(in the rows, 128 means zero)
Each row has a class, written after it.
[131 131 126 154 162  72 136 201 106 162 129 126 127 126 118 191 121 153
  99 131 115 135  89 113 100 120 161 150  83 118 152 165 102 125 134 111
 131 158 161 151 111 133 144 118 116]
G
[151 103 116  96 138 108 106 121 118 141 134 107 156 113 108 163 193  79
  98 110 144 156  65 128 104 113 165 131 126 111  90 116 135 109 152 113
 109 148 129 182 110 140 150 118  85]
V
[135  95 150 154 133 109 165 161  67 133 145 144 138 130  96 176  92  85
  92 130 131 137  69 147 127  98 202 170 136 141 159 169  93 127 178 104
 144 163 119 200 136 155 123 143 128]
E
[111 150 148 189 162 120 134 173 140 112 137 148 171  87 126 127  98 109
 104 180 102 158 115 140 124 138 126 153 119 140 127 140 142 141 122 103
 129 162 113  92 100 136  90 112 124]
L
[125 110 121 133 145 119 128  99  99 102 107 120 138 154  60  99 118 156
 169  80 164 161  78 117 171 115 181 143 180 174 146 123 132 157 195 157
 166  98 128 151 154 160 159 112 149]
W
[168 114  82 151 142 153 151 110 136 146 182 143 157 166  56 122 123  97
 119 143 155 122 134 156 172  96 191 126 145 152 154 165 135 168 154  61
 157 198 130 141 156 102 172 185 117]
C
[141 167 150 184 119  75 136 144 145 131 151 155 132  97 123  82 113  91
  91 173  93 152  72 142 134 104 172 141 119 131 113 142 189 168 146 144
 129 143 113 164 100 163 146  97 123]
C
[120 101 155 111 114 175 104 158  85 136 167 136 127 120 123 122  82 166
 196 117 126 162 212  89 163 159 186  99 108 121 152 116 152 145 194 126
 193 104 125 180 152  97 202  92 159]
G
[115 137  71 142 135  73 134 188 144 176 133 169 112 115 128 125 133 157
 122 117 132 138 136  98 114 126 225 160  88 107 121 125 129 154 130 123
 183 126 107 110 143 141 163 146 125]
M
[109 181 126 105 110  85 103  99 152 169 130  97 168 122 152 141 138 100
 162 123 101 164  86 151 125  78 168 156  89 105 105 122 127 140 172 149
 140 104 109 173 148 148 156 142 141]
B
[128 112 127 107 166 170 149 159  97 119 116 123 152 146 109 248 172  86
 124 131 129 148 140 107 129 196 118 100 153 102 129 134 117 103 139 128
 121 159 116 190 193 136 155 152 152]
M
[123 184 143 156 132  91 109 177 114 154 168 115 172 105 112 179  95 126
  79 115 105 165 172 117 102 156  86 136  81 121 133 168 201 143  94 132
 116 182 128 163  94 122 114 114 127]
L
[151 109 125 143 115 104 132 156 122 150 134 125 169 113 137 126  93 125
 121 138 120 145 128 146  98  72 150 122 142 148 136 121  92 106 164  89
 126 113 138 139 103 132 132 122  88]
G
[153 155 111 156 130 101 142 106 131 142 152 144 132 138  99  69 146 123
 119 111 125 110  87 160 138 124 176 181 122 134 129 159 160 167  98 174
 144 197 143 136 107 149  96  94 133]
E
[122 121  85  95 186 161  98 188 137 159 191 159 136 139 139 126  77 137
 121 121 126 154 122 151 107  72 173 191 129 134 149  99 127 193 146  81
 148 141 131 116 130 155 143 146 136]
B
[109 181 116 109 109 162  71 132 154 140 153 160 117 109  93 143 121 122
 174 141 163 163 142 135 114 143 173 124 112 117  94 107 167 169 185  86
 131  83 154  64 147 104 123  99 151]
L
[150 119 129 158 148 118 125 120 168 171 149 128 149  91 106 102 105  92
 113 178 138 132 126 165 124 100 186  79 175 113 108 149 155 125 163 117
 123 127 106 180 121 138 139 164 130]
C
[143 102 138 146 143 127 128 133 138 125 125 114 142 162 154 214 135 117
 132  65 111 135 128  91 141 150  87 142  93  53 121 204 151  72 145 200
 153 177 105 196 161 183 140 156 129]
C
[133 135 110 102 162 105 152 121 142 138 151 142 141 159 111 103 182 140
 102 121 137 109  64 137 121 126 145 152 153 171 154 125  93 153  84 121
 146 132 120 131 109 134 134 165 104]
W
[151  95 149  52 115 148 122 162  78 132 138 159 125  72 162 157 158 148
 230 155 153 104 180 102 102 102 122  94  75  96 125 106  72 112  94  68
 114  81 143  83 121  91 147  79 126]
G
[124 103  73 117 144 146 119 141 112  82 112 110  95 150 106 180 160 128
 151  92 122 135 154 124 198  92 138 135 101 117 123 122 122 147 178 133
 170 178 140  78 166 126 164 132 156]
B
[129 142  88  74  92 163 125 101 158  91 142 106 128 123 134 132 178  81
 120 156 101 103 146 168 172 131  70 150 119 133 125  76 140 148  72 122
  89 163 140 104 133  87  91 100 129]
V
[ 87 133 152 100 112  98  77 141 103 175  76 139  97 122 145 166 104 176
 200  94 119 139  94 106 117  83 140 154 111 105 144 156 128 179 208 163
 157 106  82 148 108 133 181 122 106]
B
[147 194  54  92 125 116 103 140 152 187 161 115 155 134 118 114 132 123
 127 151 116 141 110 150 107 128 123 122 131 133 114 131 109 145 181  69
 149  60 133  78 131 139 194 157 106]
W
[145 118 181 143 148 106 107 149 148 143 141 129 167  91 141 198  90 106
 168 102 134 151 131 145 140 175 179 112 160 141 106 170 156 116 197 133
 112 152 103 188 165 132 168 113 102]
Z
[123 129 126  73 140 136 123 157 168 154 146 137 144 160 141 135 146 141
 109 127 121 125  80 143 103  84 133 155 130 106 165 111 106 150 152 128
 124 107 129 142 136 168 123 138 134]
W
[127 132 149 161 159 131 141 120 143 161 103  93 103 130 158 119 133 121
 115 158 115 107  94 169 121 143  78 106 170  64 116 174 135  85 146 138
 141 152  87 184 152 144  94 144 141]
M
[107 175 103  94 102 144 150 144 147 123 179 105 177 113 103 165  88 125
  92 151 113 137 174 131 118 138 131 145 178 170 144 113 132 118 174 140
 120 126 108 111 124 143 133 124 162]
J
[113 128 139 146 135 116 149 120 155 108  96 128 164 112 147 107  77 127
 111 161 102 114 101 115 105 122 112 132 129 103 176 141 112 131 167 134
 129 151 123  96  79 142 112 115 142]
V
[137 127 127  72 136 154 111 114 138 103 167 105 132  85 129  96 109  87
  97 147 140 155 179 198 159 117 172 118 134 131 111 121 192 165 129  69
 110 138 134 144 143  87 140 167 142]
Z
[156 173 117 145 159  85 142 171 103 183 157 133 100 121 143 125  82 126
 102 172  89 161 102 151 117 108 165 166 125 129 137 144 154 163 144 118
 106 168 105 136 148 148 153 107 137]
Q
[202 133  99 141 161 100 143 100  75 139 160 154 129 166 119  74 127 111
 132 161 144 144 101 132 142 100 162 148 127 161 149 113 132 166 128  90
 131 114 137 130 120 138 184 115 119]
W
[171 136 140 176 151 122 132 160  69 157 144 119  92 155 112 172 126 152
 116  78 128 162 167  85 111 152 107  88 146 163 109 143 146 111 122 102
 126 156 144 145 159  97 199 114 114]
Q
[167 142 137 127 151 119 153 128 100 119 143 169 172 135 196 101 130 125
 131 135  99 162 150 105 101 150 155 120 137 149 143  77 129 136 106 130
 117 107 110 110 112 129 147 129 107]
M
[153 146 136 118 148  53 148 160 144 142 168 140 167  94 133  70 150 131
 121 121  91 147 134 133  86 106 135 122 136 161 138 124 117 121 113 159
 138 162 103 141  95 130 144  92 144]
G
[159 112 145 112 145 155 139 130 106  97  64  73 135 216 143 189 143 149
 167  98 144 131 154 139 145 150  72 125  59  83 142 170  89 104 200 139
 122 152 155 126 147 137 147 131 136]
J
[128 167 151 119 116 102 130 151 143 183  86 134 169 127 132 161  96 138
 166 132 109 129 115 148  54  81 123 135 155 121 150 159 116 149 171  46
 125 172  92 183 156 138 132 115 122]
Q
[136 179 138 156 149  71 137 131  96 119 148 104 118 114 115 164 118 128
 105 154 120 145  64 135 144 119 109 152 138 163 129 107 149 134 141 100
 100  79 143 142 121 161 131  78 134]
W
[138  93 136 120 151 163 159 135 130  93 110 124 167 138  73 201 203 127
 107 117 156 145 147 130 192 125 177 136 113 111 164 121 126 147 162 143
 134 144 127 143 131 119 126 137 111]
M
[126 124 126  91  92 146 140 222  93 150 102 129 147 135 102 115  83 123
 100 136  96 126  86 147 102 152 195  93 176 175 163 179  96 167 209 146
 127 193 151 106 107 103 148 133 101]
J
[150 135 124 124 147 109 136 209  89 155 146 121  96  90 134  72 140 134
 149 159 102 140 145 141 180 143 196 142 118 137 110 153 145 133 156 135
 164 151  85 171 182 108 182  94 156]
J
[115 159 122  72 105 134 126 134 123 130 187 122 172 146  20 119  70 161
 101 120 125 133 158 222 148 118 186 165 116 137 171 122 101 164 127 164
 101 174 125 151 189 107 155 136 174]
Z
[154 155 149 147 139  66 159 155 138  97 126 132 143 118 155 197 107 101
 102 105 122 136 124 112 116  90 139 157  95 119 144 146 134 107 151 145
 121 151 129 151 138 180 101  88 137]
B
[156 135 120 152 200 164 111 182  70  63  90 169 166 140  86 174  77 119
 135 110 139 150 159 171  83 144  88 160 116  82 132 188 139 130 119  69
 155 194 135 157 149 163  61 114 151]
L
[ 91 132 144 164 112  75 114 139 124 138 154 140 167 138 114 107 105 132
 132  87  99 157 102 152 105  92 201 111  97 143 109  88  85 102 110 139
 141 107 175 195 163 119 161 150 156]
G
[166  78  89  99  97 181 110 117 128 149 172 106 146 139  78 148 136  93
 161 129 140 166 106 190 139  75 118 180 166 122 113 112  76 162 196 252
 123 110 117 103 100 153 157 111 181]
Z
[107 153 122 136 132  90 127 159 110 114 142 111 143 135 111 165  94 156
 122  83 119 132  89 160 135  34 127 149 120 152 152 113 106 158 165  78
 131 136 146 123 146 147 139 128 134]
B
[175 131 139 140 110 118 140 126 135 112  71 128 158 148 124 165 184  83
 144 141 103 151 131 133 127  81  99 129 109 121 140 141  99 105 179 112
 115 140 150 141 153 104 151  97 124]
G
[151 129 152 112 123 103 138 128 139 151 153 156 188 116 131 127  84 110
 141  96 148 124 158 138  75 126 131 144 119 136 147 152 107 122 132 118
 114 124 120 144 101 155 117 124 112]
E
[117 175 131 102 137 112 128  76 129 126 115 114 167 143 135 134 150 153
 124  88 120 145  90  98 102 114 144 148 144 119 125 129 129 106 118 204
 127 126 112 131 137 168 138 135 121]
B
[ 95 155 147  35 102 127  88 157  83 138 128 150 104 129  86  72 103 170
 188  59 117 152 108 125 108 154 155 128 106 154 165 167 122 178 164 120
 153 129 160 117 152  55 183 112 143]
G
[148 129  97 106 152 137 133 165 103 134 146 149 101  98 105  98 121 125
  83 169 124 141 102 112 131 138 172 201 135 113 136 157 180 160  87 141
 143 157  98 164 119 159 121 109 123]
C
[144 176 105 100  87 137 145 140 160 143 116  98 157 128  94 191 163  73
 110 158 127 138 101 122  70 152  97  84 156 115 106 128  93 110 175 168
 102 123 133 105 127 141 122  98 146]
V
[138  56  71 109 129 148 110 160  96 115  98 113 145  97  89 221  89 135
 151 119 132  96 155 204 192 125 188 140 187 130 145 149  69 128 175 148
 133 143 113 162 159 121 144 175 121]
Z
[155 127 147 146  85 154 151 127  64  99 111 125 129 115  74 108 109 112
  99 136  89 160 102 137 150  95 141 168 139 139 153 170  88 103 149 175
 149 102 119 135 109  91 110 121 127]
C
[ 96 109 104 139 115 123 146 171 123  87  76 167 114 107  41 136 152 123
 101 124 124 146 131 110 146 105 153 133 161 144 138 124 136 160 175 135
 153 179 108  76 145 121 152 102 142]
M
[152 184  84 132 140 131 151 195 146 128 236 183 153 156 107 172  58 130
 105 105 100 122 181 176 143 127 184 199 123 166 152 148  96 102 150 123
 133 168 127  84 199 124 116 129 143]
J
[181 136 109 136 127 187 165 137 124 131 223 181 127 114 119 178 150 126
 158 134 139 100 189 107 166 149 166 138 165 131 128 129 152 133  84 170
 147 172 109 114 159 142 125  72 140]
Q
[147 165 112  87 152 113 128 169 156 127 152 118 192 105 160 175 101 123
 148 105 103 141 111 135 120 141 133 128 136 115 148 128 123 121 185 140
 101 125 123 115 160 164 119 103 135]
V
[117 142 121 162 159 168 123 144 161 129 141 127 174 131 123 122 143 111
 125 141 117 149  81 117 120 154 120 123 136 108  87 120 138 120 124 130
 127 154 136 110 151 160 140 107 110]
V
[153 120 132  88 114 145 112 148 201 137 108 157 148 128  99 135 163 126
 110 151 116  83 132 173 140  87 113 110 133  68 170 147 120 142 199 125
 110 138 103 153 145 149 167 130 105]
C
[123 182 104 109 122 102 133 103 147 137 199 130 147 107  88 144 122 105
  89 140 161 111  84 152 118  94 117 168 103 113 116 159 166 139  90  41
 114 119 130 145 133 161 141 155 105]
C
[159 185  90  78 160 114 169 152 124 110  88 108 107 150  75 165 124 132
  66 145 162 155 133 138  94 119 100 152 119 127 193 159 143 218 169 113
 107 115 150 101  96 160 151 138 172]
Q
[133 137 132  58 110 135 129 141  77 108 177 145 142  87  92 152  62 111
 162  80 149 162 151  95 162 150 172 163 102 117 160 151 170 149 178 123
 124 109 140 150 197 158 207  85 173]
Q
[116  73 128 136 144 156 131 169 112 118 106 131 104 173  76  69 162 120
 120 124 133 147 117 114 161 157 115 159  77 140 113 135 100 138  86 105
 180 165 131 146 164 114 174 122 110]
W
[119 144 120  97 164 102 139 120 101 122 148 136 204  94 102 167 140 131
 150 106 124 157 123 114 138 162 225  93 145 128 124 125 147 122 153 128
 118 168 116 116 156 135 153 142 126]
M
[153 178 107 114 128 122 133 152 146 129 127 103 178 115 152  81  94 104
 150 114 105 173 109 158  94 107  72 146 138 147 133 137 112 159 169 122
 136  85 122  97 107 132 111 117 143]
V
[165  73 114 125 143 193 127 106  54  85 124 106 140 142 133 225 109 107
 159 175 143 128 123 172 161 168 156 142 160 124 128 111  92 145 163 135
 123 128 133 159 104 143 142 131 130]
Z
[129  86  95  81 118  75  91 111 149 164 136 110  94 120 167  72  73 116
 186 120 131 102 105 182 107  76  87 166 135  89 131 147 121 113 189  94
 154 153 100 182 143 165 139 109 158]
G
[162 133 113 104 133 126 144  73 145  97 167 172  98 167 147 182 137 126
 172  67 167 122 165 129 120  93 131 133 114  94 102 177 157 107 105 169
 140 169 100  84 144 152  66 169 122]
C
[130 108 113 114 150 158 109 134 161  81  95 138 138 162 131 172 103 163
 181  91 171 106 133 142 170 172  60 196 138 140 190 125 114 167 171 137
 124 107 128 106 137 165 100 102 120]
L
[147 103 101  58 111 185 129 131  92 131  97 122 197 141 116 225 103 127
 220 121 145 116 132 133 142 142 128 124 154 118 160 154  79 139 140 181
 105 118 142 115 141 157  84 127 117]
W
[136 140 118  74 117 162  99 149 138 161 165 156 164 101  80 130 141  95
 179 115 150 154 151 198 144  91 186 103 131 104  82 148 177 189 160  88
 137 157  98 171 182 150 176 135  98]
Q
[ 97 126 109  76 102 160 143 167 152 113 139  95 174 115  45 165 128 115
 132 103 140 117 117 117 139  92 132 111 148 115 154 144 107 137 193 135
 149 194 141 116 185 161 153  95 189]
B
[116 170 130 106 115  69 122 164 122 115 152 127 176 161 145 184 114 147
 150  52 130 141 131 120  78  71  95 152  39 122 129 104 133 174  99 107
 129 161 153 151 123 186 143  99 139]
B
[140 152 111 181 109 126 159 166 163 154 192 124 183 130  87 183 130  90
  72 120 120 130 157 171 117  86 119 154 117 143 109 130 113 116  82 142
 109 162 150 134 128 152  75 128 130]
E
[110 133 177 183 107 108 157 126 145 136 117 127 205 113 104  96 115 114
 143 108 115 191 101 113  97 127 164 114 142 152  87 127  87  67 174 139
 147 126  96  99 148 134 122 109  99]
M
[121 145 131  81 145 101 109 113 149 147 136 105 137 129 127 154 113 153
 182 106 154 138  54 141 106 112 147 152 129 115 131 122 112 136 178 114
 100  81 130 140 148 169 125 128 147]
C
[137 148 148 115 130  94 113 103 135 164 241 127 179 115 138 142 128 136
 187  89 130 147 115 163  98  87 141 138  84 104 102 119  94  91 124 165
 137  92 141 147 104 146 124 112 160]
G
[121 116 148 144 157 103 149  83  66  79 116 118 103 119 130 176  98 123
  95 145 125 159 128 118 115 133 110 154 132 144 120 108 141 115 108 120
 102 145 112 126  78 153 126 121 127]
Q
[161  87 130 109 152 184 146 168 152 113 101 127 167 142  65  77 162 110
 158 125 134 173 150 115 166 156  82 112 147 149 140 171 119 171 179 182
 151 161  83  98 137 137 197 127 116]
C
[108  98 142 116 100 151 126 106  46  84 172 106 137 143  83 187  97 120
 134  91 140 100 130 159 121 158  50 116 135 160 126 108  67 105 134  75
 128 124 146 142  95 136 153 124 123]
E
[155 134 131  74 102  96 122 184  80 145 219 155 179 104 132  74 120 142
 150  87  77 154  87 150 102  58 142 136 138 146 147 113  99 130 160 155
 135 140 114 135 134 154 180  75 133]
G
[109 104 133 139 132 143 140 146 125 107  56 142 142 179  69  81  92 143
 128 112 117 144 146 150 110 142 167 127 129 137 154 132 126 190 134 126
 162 230 131 179 145 136 146 124 149]
Q
[119 106 103 107 146 153  81 112 212 159 142 124 155 170 137 108 111 122
 114 100 121 130 162 188 122 111  82 127 163 118 113 129 109 100 220 149
 119 112 106 115 129 145 193 196 105]
J
[116 139  96  98 169  81 121 119 135 142 140 118 135 127 105 136 135 137
 113 111 119 140 111 165 104  82 169 179 117 108 117 161 143  95 106  86
 136 222 120 159 165 127  84 146 131]
G
[138 118 127 229  91  22 133 104 148 131  98 166 156 134  39 172 157  87
 150 105 150 130 132 139 142  57 143 155  85 133 104 157 113 103 135 154
 134 216 100 148 154 127 137 101 129]
L
[146 134 110 103 112 103 144  98  74 127 141 128 189 122 143 155 166 105
 152 139 131 171 120  71 114 100 160 134  97 114 110 101 142 116  81 165
 107 112 144 165 150 171 189 120 139]
G
